Below is a small trained network, with its code and all its weights. Each question gives an input and a class and asks what happens when units are switched off, that is, made to give their printed mean instead of their output.

import numpy as np


def w(rows, s, z=0):
    codes = np.array(rows[::2]) - 128.0
    scale = np.full(codes.shape[1], s)
    scale[-1] = z or s
    return codes * scale


def norm(h):
    return h / np.sqrt((h * h).mean(-1, keepdims=True) + 1e-5)


def f(y):
    return y / 2 * (1 + np.tanh(0.7978845608 * (y + 0.044715 * y**3)))


def log_softmax(a):
    a = a - a.max(-1, keepdims=True)
    return a - np.log(np.exp(a).sum(-1, keepdims=True))


def net(x, mask):
    res = np.array(x, float).reshape(1, 5) / 4 @ E
    u = 0
    for l in range(2):
        y = f(norm(res) @ A[l][:, :-1].T + A[l][:, -1])
        res = res + np.where(mask[u : u + 10], y, B[l][:, -1]) @ B[l][:, :-1]
        u += 10
    return log_softmax(norm(res)[-1] @ U[:, :-1].T + U[:, -1])


A, B = {}, {}
E = w([
[251,115,173,34,171,211,109],'x0',
[184,153,66,108,100,254,73],'x1',
[187,222,121,179,140,197,199],'x2',
[222,103,159,227,188,185,94],'x3',
[72,138,89,107,188,164,172],'x4',
],0.0031)
A[0] = w([
[103,173,129,92,95,154,101,166],'0.n1',
[87,67,150,98,113,18,128,107],'0.n2',
[126,95,141,41,125,166,170,125],'0.n3',
[136,142,117,166,157,141,117,159],'0.n4',
[127,139,145,205,133,134,200,152],'0.n5',
[117,107,108,122,124,1,134,6],'0.n6',
[183,155,154,104,155,126,129,87],'0.n7',
[111,201,76,203,117,84,160,109],'0.n8',
[117,109,124,102,107,50,121,224],'0.n9',
[144,100,99,166,104,126,111,106],'0.n10',
],0.0093,0.0024)
B[0] = w([
[157,123,131,138,53,142,146,160],'0.n1',
[51,117,191,109,108,225,220,254],'0.n2',
[106,179,101,135,126,67,143,176],'0.n3',
[105,76,163,173,123,105,98,149],'0.n4',
[147,67,77,205,56,48,79,190],'0.n5',
[159,173,203,1,63,185,207,207],'0.n6',
[86,120,168,86,140,146,167,153],'0.n7',
[11,170,184,158,169,88,106,208],'0.n8',
[125,185,173,135,157,213,172,215],'0.n9',
[173,189,153,135,203,110,70,140],'0.n10',
],0.0066,0.0063)
A[1] = w([
[167,118,158,65,150,145,208,120],'1.n1',
[135,41,194,180,154,103,218,129],'1.n2',
[47,114,134,155,67,193,187,161],'1.n3',
[87,139,117,153,254,124,128,202],'1.n4',
[187,90,83,142,171,110,135,194],'1.n5',
[77,136,105,103,254,39,139,121],'1.n6',
[33,102,177,127,68,129,128,165],'1.n7',
[179,75,168,111,166,161,56,125],'1.n8',
[180,125,132,61,185,132,158,72],'1.n9',
[138,175,20,17,83,122,145,253],'1.n10',
],0.008,0.0022)
B[1] = w([
[1,183,189,137,185,91,113,204],'1.n1',
[167,117,137,140,79,159,204,187],'1.n2',
[185,190,150,99,150,118,229,255],'1.n3',
[83,129,242,211,44,119,110,150],'1.n4',
[138,120,110,72,54,57,154,136],'1.n5',
[104,61,173,201,32,85,52,138],'1.n6',
[158,205,208,70,225,217,172,234],'1.n7',
[65,163,53,16,119,144,124,162],'1.n8',
[94,234,155,174,161,125,138,147],'1.n9',
[177,36,151,181,91,123,196,198],'1.n10',
],0.0058,0.0073)
U = w([
[91,116,148,205,127,96,82,136],'0',
[139,60,90,127,253,102,112,8],'1',
[117,158,62,79,158,156,59,125],'2',
[185,73,78,137,87,131,147,127],'3',
[111,166,176,119,137,152,187,142],'4',
],0.02,0.017)

Each question gives the input, the list of numbers given to net, and the class t.
The units are the neurons (one row each of A and B). Each row of codes is followed by its name. A weight is (code - 128) times the scale printed after its matrix; where a second scale follows, it is the last column's (A, B and U).
mask holds one flag per neuron, layer by layer. A switched-off neuron (its flag False) gives its mean, the last column of its row in B, instead of its output. The means were averaged over made-up inputs and are rounded, as every weight is.
A unit's drop is (log p(t) with every unit on - log p(t) with that unit switched off) / (log p(t) with every unit on - log p(t) with every unit switched off).
The circuit of an input: a set's keep is (log p(t) with only the set's units on - log p(t) with every unit switched off) / (log p(t) with every unit on - log p(t) with every unit switched off). Starting from the 12 units with the biggest drops (on a tie, the unit counted first), units are removed one at a time, each time the one whose removal leaves the highest keep (on an exact tie, the one counted first), for as long as the keep stays at least 0.8.
circuit, biggest first: the units of the circuit, biggest drop first
most important unit: the unit with the biggest drop
k most important neurons: the k neurons with the biggest drops, biggest first
top k neurons in layer l: the k neurons of layer l with the biggest drops, biggest first
drop when u is switched off: that unit's drop, to one decimal
input [2,-8,2,4,8], class 0: circuit, biggest first => [0.n2 0.n6 1.n6]
input [-2,4,-1,3,-4], class 2: most important unit => 0.n8
input [0,0,0,1,-2], class 3: top 4 neurons in layer 1 => [1.n1 1.n7 1.n5 1.n8]
input [0,8,2,7,8], class 2: top 2 neurons in layer 1 => [1.n10 1.n8]
input [2,2,2,6,-3], class 2: 2 most important neurons => [1.n8 0.n2]
input [6,-8,2,6,-5], class 3: top 2 neurons in layer 1 => [1.n7 1.n3]
input [3,8,7,-8,-5], class 3: top 2 neurons in layer 1 => [1.n10 1.n7]
input [8,0,-6,1,5], class 0: circuit, biggest first => [0.n2 0.n6 0.n3 1.n6]
input [-4,6,-8,3,1], class 2: 4 most important neurons => [0.n8 0.n10 0.n2 0.n6]
input [-4,7,-4,-1,1], class 3: top 2 neurons in layer 0 => [0.n8 0.n2]
input [5,-4,4,0,3], class 0: 4 most important neurons => [0.n2 0.n6 1.n6 0.n7]
input [1,8,5,0,1], class 3: top 3 neurons in layer 0 => [0.n2 0.n9 0.n6]
input [7,7,0,-6,-7], class 3: top 2 neurons in layer 1 => [1.n10 1.n7]
input [1,4,-3,8,0], class 2: most important unit => 1.n8
input [1,3,5,-5,4], class 3: top 3 neurons in layer 0 => [0.n2 0.n9 0.n6]
input [2,6,0,1,-4], class 2: top 2 neurons in layer 0 => [0.n2 0.n6]
input [6,5,-8,5,6], class 2: top 2 neurons in layer 0 => [0.n8 0.n2]
input [-2,4,2,2,-7], class 2: top 2 neurons in layer 1 => [1.n8 1.n10]
input [1,8,7,-3,4], class 3: 3 most important neurons => [0.n2 0.n9 0.n6]
input [-6,4,5,-1,-5], class 0: most important neuron => [0.n2]
input [6,7,-2,-4,-5], class 3: 3 most important neurons => [0.n2 1.n10 0.n6]
input [-6,-5,6,7,5], class 0: drop when 0.n7 is switched off => 0.0
input [-7,1,8,-2,-6], class 0: drop when 0.n2 is switched off => 0.1
input [2,1,8,4,-8], class 3: drop when 0.n2 is switched off => 0.2
input [8,-5,7,1,6], class 0: drop when 0.n6 is switched off => 0.5
